Below is a small trained network, with its code and all its weights. Each question gives an input and a class and asks what happens when units are switched off, that is, made to give their printed mean instead of their output.

import numpy as np


def w(rows, s, z=0):
    codes = np.array(rows[::2]) - 128.0
    scale = np.full(codes.shape[1], s)
    scale[-1] = z or s
    return codes * scale


def f(y):
    return np.maximum(y, 0)


def log_softmax(a):
    a = a - a.max(-1, keepdims=True)
    return a - np.log(np.exp(a).sum(-1, keepdims=True))


def net(x, mask):
    res = np.array(x, float).reshape(1, 6) / 4 @ E
    y = f(res @ A[0][:, :-1].T + A[0][:, -1])
    res = res + np.where(mask, y, B[0][:, -1]) @ B[0][:, :-1]
    return log_softmax(res[-1] @ U[:, :-1].T + U[:, -1])


A, B = {}, {}
E = w([
[20,246,91,107,169,109],'x0',
[107,105,111,82,93,222],'x1',
[99,85,7,125,160,243],'x2',
[99,78,133,198,145,68],'x3',
[128,102,159,113,8,91],'x4',
[169,169,174,178,213,149],'x5',
],0.011)
A[0] = w([
[128,174,159,153,205,67,192],'neuron 0',
[119,238,173,90,109,136,173],'neuron 1',
[221,70,178,124,73,134,162],'neuron 2',
[9,151,68,106,152,164,232],'neuron 3',
[41,149,97,169,127,76,170],'neuron 4',
[228,62,179,138,130,102,231],'neuron 5',
[74,159,114,124,76,55,142],'neuron 6',
[158,129,156,128,216,189,170],'neuron 7',
[150,68,160,111,116,54,202],'neuron 8',
[98,59,125,95,33,139,253],'neuron 9',
],0.013,0.0063)
B[0] = w([
[121,198,247,179,197,26,231],'neuron 0',
[145,202,162,68,87,138,201],'neuron 1',
[132,101,164,170,69,202,231],'neuron 2',
[210,113,40,97,211,150,253],'neuron 3',
[182,97,127,108,182,95,198],'neuron 4',
[38,86,152,173,99,154,243],'neuron 5',
[234,133,119,71,80,106,193],'neuron 6',
[86,143,127,155,157,219,206],'neuron 7',
[131,73,206,125,87,101,214],'neuron 8',
[117,88,90,116,79,159,242],'neuron 9',
],0.011,0.018)
U = w([
[127,238,140,36,87,198,48],'0',
[55,26,198,166,1,198,254],'1',
[127,123,221,104,148,38,16],'2',
[43,227,198,239,186,143,27],'3',
[115,84,66,96,209,209,175],'4',
],0.0093,0.0021)

Each question gives the input, the list of numbers given to net, and the class t.
The units are the neurons (one row each of A and B). Each row of codes is followed by its name. A weight is (code - 128) times the scale printed after its matrix; where a second scale follows, it is the last column's (A, B and U).
mask holds one flag per neuron, in row order. A switched-off neuron (its flag False) gives its mean, the last column of its row in B, instead of its output. The means were averaged over made-up inputs and are rounded, as every weight is.
A unit's drop is (log p(t) with every unit on - log p(t) with that unit switched off) / (log p(t) with every unit on - log p(t) with every unit switched off).
The circuit of an input: a set's keep is (log p(t) with only the set's units on - log p(t) with every unit switched off) / (log p(t) with every unit on - log p(t) with every unit switched off). Starting from all 10 units, units are removed one at a time, each time the one whose removal leaves the highest keep (on an exact tie, the one counted first), for as long as the keep stays at least 0.8.
units of the circuit, in order: the units of the circuit, biggest drop first
top k neurons: the k neurons with the biggest drops, biggest first
drop of u: that unit's drop, to one decimal
input [1,-8,5,7,6,6], class 2: top 2 neurons => (neuron 7; neuron 4)
input [1,7,5,-1,6,-5], class 4: units of the circuit, in order => (neuron 3)
input [2,-7,3,-3,0,-1], class 2: top 4 neurons => (neuron 7; neuron 9; neuron 2; neuron 5)
input [5,-5,-4,-5,7,-4], class 0: top 3 neurons => (neuron 1; neuron 6; neuron 0)
input [1,-3,-1,1,4,-1], class 2: top 3 neurons => (neuron 2; neuron 7; neuron 5)
input [2,-6,0,0,-6,-3], class 2: units of the circuit, in order => (neuron 5; neuron 4)
input [-6,-2,8,3,-2,4], class 1: top 2 neurons => (neuron 3; neuron 0)
input [0,8,3,-7,6,0], class 0: top 2 neurons => (neuron 5; neuron 8)
input [2,4,5,-5,6,4], class 4: top 3 neurons => (neuron 3; neuron 0; neuron 6)
input [-2,-8,6,1,-1,1], class 3: top 2 neurons => (neuron 3; neuron 9)
input [6,5,-5,2,5,8], class 2: top 2 neurons => (neuron 0; neuron 7)
input [-1,8,6,8,2,-8], class 4: drop of neuron 3 => 0.2
input [4,-7,-1,-2,7,-5], class 2: drop of neuron 4 => 0.5
input [-3,0,-5,4,-8,-1], class 3: drop of neuron 0 => 0.1
input [5,7,-5,-1,3,4], class 0: drop of neuron 1 => 0.1
input [6,-3,-5,-2,5,-8], class 0: top neuron => (neuron 1)
